C: [ 77 139 119 137 119]
E: [139 139 139 139 127]
N: [140 140 140 140 126]
B: [140 111 119 140 133]
places E: [139] : 1 2 3 4
places C: [119] : 3 5
places N: [126] : 5
places N: [140] : 1 2 3 4
places B: [140] : 1 4
places E: [127] : 5
places C: [139] : 2

P: [ 87 154 115 119 128 127 133 151 158 167 140  98 133 136 139 120 142 114
 161 105 109  99 176 126 120 123 139 122 116 103 153 124 123 116 116 169]
K: [179 154 127 121 110 161 139 123 128  78 107 161 123 117  98 163 133 154
 128 122 136 178 135 135 121 123 113  84 148 149  87 159 127 146 165 135]
S: [147 154 150 193 147  94 108 112  74 102 131 146 143 133 141 101  98 124
 102 174 152 102  98 134 148 142 124 188 127 113 129 102 139 130 107  97]
Z: [177 154 129 125 110  88 138 105 126  79 109 162 108 141 100 161 131 152
 125 125 137 176  80 133 122 125 114  89 147 148  89 157 128 145 162  89]
M: [ 85 154 116 124 131 158 131 151 156 167 140  97 134 155 141 119 141 114
 159 107 110  98 175 127 122 122 140 125 116 122 154 121 123 115 114 169]
U: [ 91 154 109 103 121 133 140 151 173 162 135  98 125 139 130 133 153 119
 176  92 105 108 175 129 114 118 138  96 121 130 145 136 120 118 130 171]
A: [ 87 154 133 169 150 112 113 145 114 169 148 103 150 139 158  90 114 106
 113 145 128  83 164 121 139 136 139 183 110 104 166  93 131 112  89 154]
T: [176 154 130 131 115 130 134 103 121  83 110 161 112 161 104 156 128 150
 118 131 140 170  81 132 124 125 115 100 147 145  92 150 128 145 157  88]
L: [180 154 126 117 107  84 141 106 132  78 107 162 106 115  97 168 137 154
 130 119 134 179  79 135 119 122 114  80 149 151  86 163 126 147 167  89]
H: [ 79 154 133 167 150 117 114 149 119 176 149  96 150 148 161  87 117 101
 120 141 124  76 173 121 138 134 142 182 107 103 171  92 131 110  86 163]
places K: [135] : 23 24 36
places S: [102] : 10 19 22 32
places L: [132] : 9

X: [117 117 113 129 112 104 121 112 123 112 112]
W: [116 108 144 155 162 108 149 134 114 139 146]
Y: [136 100  82  81 123  88 121  74  94  83 137]
R: [123 119 123 113 140 109 152 105 113 126 118]
F: [135 126 153 161 150 112 121 154 137 144  77]
places X: [112] : 5 8 10 11
places X: [117] : 1 2
places Y: [81] : 4

Sen: [147 134 172 125 133 172 176 129 134 119]
Rolep: [134 121 140 137 131  73 199  57 133  58]
refis: [147 100 147 155 147 133  81 147 125  81]
fakob: [ 89 129 186 137  84  80 166  89 101  84]
vokib: [119 109  78 133 124 129  70 123 110 120]
liso: [119 116 116 119 109 166 105 116 119 120]
pifup: [ 90 143 142  82  90  89  90  90 155  90]
bedan: [132 129 186 137 130  80 177  89 101  84]
places Sen: [134] : 2 9
places liso: [116] : 2 3 8
places refis: [81] : 7 10
places fakob: [89] : 1 8
places pifup: [90] : 1 5 7 8 10
places liso: [119] : 1 4 9
places Sen: [176] : 7

kino: [147 137 107 110 136 156 147 128 133 156 122]
vidu: [161 131  91  99 174 138  91 138 141  99 123]
tuda: [136 131 129 147 129 165 137 143 165 165 143]
Pob: [191 158 108  92 101 101 101 111 100  95 101]
Fis: [128 146 118 124 144 126 108 192 156 121 127]
sozag: [120 102 123 131 102  90  98 102 129 102 129]
Dukoz: [124 164  98  75 122 140 101 166 137  85  87]
sov: [125  77 146 178 135 107 142  95 155 167 102]
places tuda: [143] : 8 11
places sov: [167] : 10
places sozag: [102] : 2 5 8 10
places kino: [147] : 1 7
places tuda: [147] : 4
places vidu: [138] : 6 8
places Pob: [101] : 5 6 7 11

V: [164 129 128 176 126 151 137 129 130 131 140 137 159 161 128  92  99 116
 131 110 137 116 151 121 177 146 153 150 141 117 102 131 150 160 153 170
 113 158 129]
D: [162 126 127 161 130 161 140 130 111 130 131 144 169 174 127  97 127 129
 142 115 148 124 155 130 160 161 127 143 138 105 108 129 159 144 164 165
 116 127 129]
Q: [157 132 123 129 134 106 152 166 122 162 109 175 126 111 159 109 185 131
 117 130 115 147 156 112 128 129 120 129 139 144 124 130 160 135 134 130
 144 120 130]
G: [149 129 143 193 124 122 130 128 160 140 127 138 154 133 126 104 115 108
 143 127 116 108 144 116 127 150 139 139 150 138 115 137 130 188 129 178
 118 146 135]
places D: [127] : 3 15 17 27 38
places G: [143] : 3 19
places D: [126] : 2
places G: [127] : 11 20 25
places Q: [139] : 29
places Q: [130] : 20 32 36 39

roza: [127 102 151 118 151 118  88 102 110]
bos: [137 105 131 134  96 106 102 136 113]
bezaf: [150 110 132 148 172 148 110 127 155]
Liko: [137 105 131 134  96 106 163 122 134]
tal: [118 113 111 111  81 111 119 111  92]
places tal: [119] : 7
places roza: [151] : 3 5
places Liko: [134] : 4 9
places roza: [118] : 4 6
places bos: [113] : 9
places tal: [111] : 3 4 6 8

Suz: [106 162 162 147  67 162 162]
vunal: [172  97 108  97  89  89 179]
nepim: [106 161 161 106 161 171 161]
butub: [ 96  74 161 175  98  86 165]
zanet: [106 176 161 173  97 171 110]
places Suz: [162] : 2 3 6 7
places nepim: [161] : 2 3 5 7
places vunal: [172] : 1
places vunal: [97] : 2 4
places nepim: [106] : 1 4
places zanet: [176] : 2
places nepim: [171] : 6

relo: [130 159  94 133 162 144  73 111 155 130 132 112 161 116 114 163  80  95
 143  94 142 167  91 124 125 138 125 157  92 178 134 118 167]
rulo: [131 133 103 123 176 135 174 115 164 131 144 107 129 129 115  93 121 138
 135 142  83 111  86 103 185 103  81 154 151 152  92  95 106]
fude: [ 79 125  76  99 147 138 127  96 118 157 122 154 127  85 101 152 146 152
  78 105 140 112 124 168 162 154 134 145 117 102 117  70  55]
lofa: [131 147 119 123 176 135 174 115 164 149 144 107 129 129 115  93 121 138
 135 142  83 111 108 103 185 103  81 154 151 152  92  95 106]
Nisi: [133 132 108 126 166 124 190 115 142 125 133  97 136 149 120 142 116 112
 133 142 129 133  74  97 117 100  99 133 150 165  89 144 153]
Noge: [151 166 165 130 165 122  98 129 166 117  79 121  79 165 148 138  90 112
 141 154 156 100 166 141 141 127 132 165  84 158 141  79 141]
pira: [151 166 124 130 125 122  98 129 138 117 161 121 152 158 148 138  90 112
 164 123 165 142 113 120 107 112 163 122  77 152 150 144 178]
muzi: [133 132 108 126 166 124 190 115 142 133 133 117 136 149 120 137 116 112
 169 142 129 133  74  97 117 100  99 133 150 165  89 144 153]
places Nisi: [133] : 1 11 19 22 28
places Nisi: [132] : 2
places muzi: [133] : 1 10 11 22 28
places lofa: [95] : 32
places Noge: [141] : 19 24 25 31 33
places rulo: [83] : 21
places Noge: [166] : 2 9 23

zib: [ 95 126  87 141 113 149 137 136 115 121 138 115  80 160 141 167 134 149
 136 144 167 111 138  86 143 143 114 118 149]
vapug: [137 119 106 138 114 139 132 135 119 113 135 111 127 138 132 146 135 126
 133 136 146 120 140 121 140 111 118 138 145]
kamov: [ 79 106  79 148 135 120 130 150  94 104 146 130 139 143 130 148 124 146
 136 131 130 134 170 117 183 126 129 118 194]
lesan: [ 85 110  88  85 129 129 131 147  99 124 138 103 134  85 134  99 119 103
 131 137 162 128 161 122 143 141 117  99 161]
rik: [ 85 110  88 139 129 129 131 140  99 124 138 103 134 143 134 159 119 103
 131 138 162 128 142 122 143 141 117 114 161]
places kamov: [148] : 4 16
places kamov: [136] : 19
places lesan: [85] : 1 4 14
places kamov: [79] : 1 3
places vapug: [138] : 4 14 28
places kamov: [130] : 7 12 15 21

muken: [ 97 174 166 166]
limin: [ 77 167 121 153]
Zugaf: [148 194 119 168]
mefod: [ 98 169 166 110]
places mefod: [166] : 3
places Zugaf: [168] : 4
places muken: [97] : 1

medi: [146 129 146 184]
zariz: [185 186 185 185]
rosak: [150 169 169 150]
places zariz: [186] : 2
places zariz: [185] : 1 3 4
places medi: [184] : 4
places medi: [146] : 1 3
places rosak: [169] : 2 3
q: [185 186 185 185] : zariz
places rosak: [150] : 1 4

nabo: [124 124 124 124]
Dagi: [203  76 125  76]
kabor: [135 135 123 134]
places Dagi: [76] : 2 4
places nabo: [124] : 1 2 3 4
places kabor: [135] : 1 2
q: [124 124 124 124] : nabo
places kabor: [134] : 4
q: [203  76 125  76] : Dagi

dabug: [140 152 129 183  87 144 116 126 165 175]
bomib: [152 143 114 143  99 151 135 108 141 142]
von: [ 83 140 177 177 177 139 156  83 140 109]
Fitov: [163 117 126 127 165 106 112  90 114 119]
fafoz: [144 164 106 155 117 161 139  97 162 156]
dig: [152 164 123 141 118 163 134 108 147 138]
zit: [167  73 133 132 166 133 112  73 125 117]
satu: [103 144 131 100 169 144 156  69 144 156]
gesot: [165 122 165 132 122 165 165  92 122 122]
rafu: [151 153 116 166 105 155 129 136 164 181]
kek: [159 159 120 149 121 165 143 109 138 148]
places zit: [133] : 3 6
places von: [177] : 3 4 5
places satu: [144] : 2 6 9
places gesot: [122] : 2 5 9 10

Rok: [ 82 134 110 158 165]
Zuf: [ 62 160 120 183 155]
Pabu: [166 147 166 167 166]
places Pabu: [166] : 1 3 5
places Rok: [158] : 4

Nozab: [147 104 129 169 108 132 128 100 166  98  91 111 147 153 153 147 144]
sir: [158  79  99 114 106 120 164  78 111 174 137 172  87 149  82 175 133]
gopu: [132  84  76 135  84 105 105 129 100  84 135 103 166 149 119  99 123]
sutok: [131 122 133 148 178 133 133 128 148  96 175 181 133  80 133 138 173]
Nife: [126 148 158  92 156  85 118 128 106  95  75  76  86  87 174 146 165]
roba: [121  84  76 135 105 132 105 129 100  84 153 103 166 149 119  99 123]
places gopu: [105] : 6 7
places sutok: [133] : 3 6 7 13 15
places sutok: [148] : 4 9
places Nozab: [147] : 1 13 16
places gopu: [129] : 8

pesuz: [122 157 159 161 161 161 113 161 120 159 159]
Megu: [122 157 121 123 106  89 113 161 120 154 121]
gon: [122 157 121  95 121  89 160 121 135 102 121]
kup: [137 139  96 167 112 139 137 137 128 140  96]
Lol: [105 155 100 100 105 100 101 100 135 158 121]
places kup: [96] : 3 11
places Lol: [105] : 1 5
places pesuz: [161] : 4 5 6 8
places Lol: [100] : 3 4 6 8
places kup: [137] : 1 7 8
places Megu: [120] : 9
places gon: [121] : 3 5 8 11

gifes: [150 144 119 115 128]
zulup: [148 144  98 111 167]
non: [134 128 140 117 102]
bunir: [139 139 139 139 112]
dil: [152 145 120 120 152]
zisob: [112 131 131 184 142]
teduv: [148 152 126 132 124]
Nobo: [144 103 140 121 144]
Sivo: [153 133 111 153 153]
zosed: [132 132 127 127 119]
places Nobo: [140] : 3
places zosed: [127] : 3 4
places Sivo: [153] : 1 4 5
places bunir: [139] : 1 2 3 4
places dil: [120] : 3 4

Nolum: [138 121 114 106 128 125 142 139 136 142 121 127 138 130 138 128 135 131
 126 138 122 133 132 126 131 123 132 136 124 128 131 119 112 141 123 134
 126 136 134 128 130 144]
Nofun: [ 86 110 136 120 110 140 134 107 139 113 149 138 158 143 137 129 121  97
 106 143  93 121 132 156 107 179 102 113 136  69  92 189 156 107 132 131
 126 115  72 139 144 163]
bala: [121  98 100  76 127 121 129 124 148 141 119 134 153 138 150  98 130 125
 138 154  92 134 127 120 125 128 143 157 117 129 128 116  98 153 109 135
 119  98 138 136 145 138]
Nidep: [138 121 114 106 128 125 142 139 136 142 121 127 138 130 138 128 135 131
 126 138 122 133 132 129 115 142 133 131 127 119 119 133 126 123 119 126
 122 129 108 142 145 137]
places Nofun: [113] : 10 28
places Nidep: [138] : 1 13 15 20
places bala: [98] : 2 16 33 38

tilif: [184  59 120 120 153  97  93 118]
nuzo: [124  98  98  98 124 124 158 142]
gud: [144  89  89 144  89 143 158 124]
places gud: [144] : 1 4
places nuzo: [98] : 2 3 4
places gud: [89] : 2 3 5

tifu: [ 75 107 111 108]
bavi: [ 69 109 110  69]
Dagu: [ 88 115 117 115]
gav: [105 106  84 113]
ren: [ 83 105 115 105]
Tovi: [102 105 119 114]
Fud: [ 88 104 116  88]
rus: [105 105 120 113]
Selo: [ 78 106 113 111]
gese: [ 83 105 110 113]
Retef: [ 69 110 110 110]
places ren: [83] : 1
places Fud: [116] : 3
places Dagu: [115] : 2 4
places Fud: [88] : 1 4
places bavi: [69] : 1 4
places Retef: [110] : 2 3 4
places bavi: [109] : 2

Sata: [139  64 142 168]
Vevem: [ 99 172  87  67]
livik: [153  87 171 160]
kebig: [169 169 151 169]
Soso: [ 90 168  84  71]
Duk: [139 139 138 138]
places kebig: [169] : 1 2 4
places Duk: [138] : 3 4

pime: [127 144 171 147 108 113 136 112 106 137 137 108 112 113]
vugo: [153 155 106 106 128  90 161  75 143 110 177 130 167 154]
regu: [132 140 148 140  79 132 140 105 115 126 129 115 140 134]
Luk: [129 144 174 157 129 108 127 117  94 132 117 109  97 129]
Zur: [156 138 162 138  78 143 124 102 128 151 116 134 150 160]
Kubud: [173 138 136 107 144 105 129 112  87 121 146 102 111 158]
Guze: [149 135 116  91 118 106  86  89  98 135 136  93 101 135]
tiluf: [164 119 116 124 135 136 105 103  92 103 141  84 128 134]
Nuret: [132 178 148 137  79 132 108 105 115 126 129 115 120 139]
gazi: [177 142 112  97 148  97 131 103  91 117 154 104 119 162]
places pime: [113] : 6 14
places Guze: [135] : 2 10 14
places Luk: [117] : 8 11
places Luk: [97] : 13
places regu: [140] : 2 4 7 13
places vugo: [177] : 11

Kanu: [135 139 131 123 132 128]
gug: [133 149 135 119 131 129]
som: [142 123 141 180 130 143]
Bis: [132 135 137 137 127 128]
vut: [148 136 157 131 128 140]
tol: [115 113 110 108 122 118]
Niv: [155 181 155 142 132 134]
Turiv: [130 131 130 130 130 144]
Bet: [147 157 162 167 134 143]
Vuba: [135 147 131 123 132 128]
kudob: [118 108 117 108 118 117]
rolu: [152 113 110 108 122 118]
places Niv: [142] : 4
places Turiv: [130] : 1 3 4 5
places Niv: [134] : 6
places Bis: [135] : 2
places kudob: [118] : 1 5

suto: [131 129 140 131 151 153 132 114 131 151 151 131]
kova: [110 133 122 157 127  96 157 130 157 135 129 110]
Buge: [121 110 111 141 126  70 116 127 134 134 159 138]
lag: [112 134 120 121 133 173 131 139 122 129 152 116]
lof: [158 128 137 121 105 132 109 136 134 158 105 121]
Bubor: [156 129 127 115 136  77 112 128 127  77 127 127]
vur: [135  78 126 129 142 123 121 119 130 141 148 139]
places vur: [78] : 2
places kova: [110] : 1 12
places Bubor: [77] : 6 10
places kova: [96] : 6
places suto: [131] : 1 4 9 12
places lof: [158] : 1 10
places kova: [157] : 4 7 9

noga: [178 140 140 134  84 124  84 106 124 140  81 106 167 128 116  84 138 140
 109 151 105]
Dedu: [179 120 128 126 154 136  68  98 135  98  92 123 171 117 123 147 138 125
 102 127 125]
pugip: [160 134 133 136 162 144  65 104 118  88  87 114 178 101 155 156 150 128
 107 143  85]
mik: [178 178 140 134 167 124  84 106 124 111  81 106 167 128 116 146 138 178
 109 151 105]
lik: [165 122 122 142 182 126  89 120 122 122  89 125 176 120 120 120 152 156
 105 141 104]
places lik: [122] : 2 3 9 10
places noga: [84] : 5 7 16
places mik: [178] : 1 2 18

miba: [147 148 144 159 127 126 108 127 100 137 160 116 133 126 130 140 126 159
 126 125 121 160 137 132 141 131 126 131 163 102 140]
begu: [128 136 138 165 145 115 126 148 141 126 146 117 133 104 131 122 102 136
 115 116 118 115 134 122 145 145 142  74  98 147 119]
monug: [140 121 100 104 110 133 144 142 115 142 142 129 119 117 159 100 100 142
  77 109 132 140 149 132 142 128 155 135 134 139 136]
places miba: [126] : 6 14 17 19 27
places monug: [142] : 8 10 11 18 25

zol: [185 104 126 127 104 127 170 139 127 104 172 119]
vodub: [132 182 169 180 179 169 108 132 132 133 169 182]
Bosu: [193  94 120 160 114 103 169 140 139 114 128 171]
places vodub: [180] : 4
places zol: [170] : 7
places zol: [127] : 4 6 9
places vodub: [132] : 1 8 9
places Bosu: [120] : 3
places vodub: [169] : 3 6 11
places zol: [104] : 2 5 10

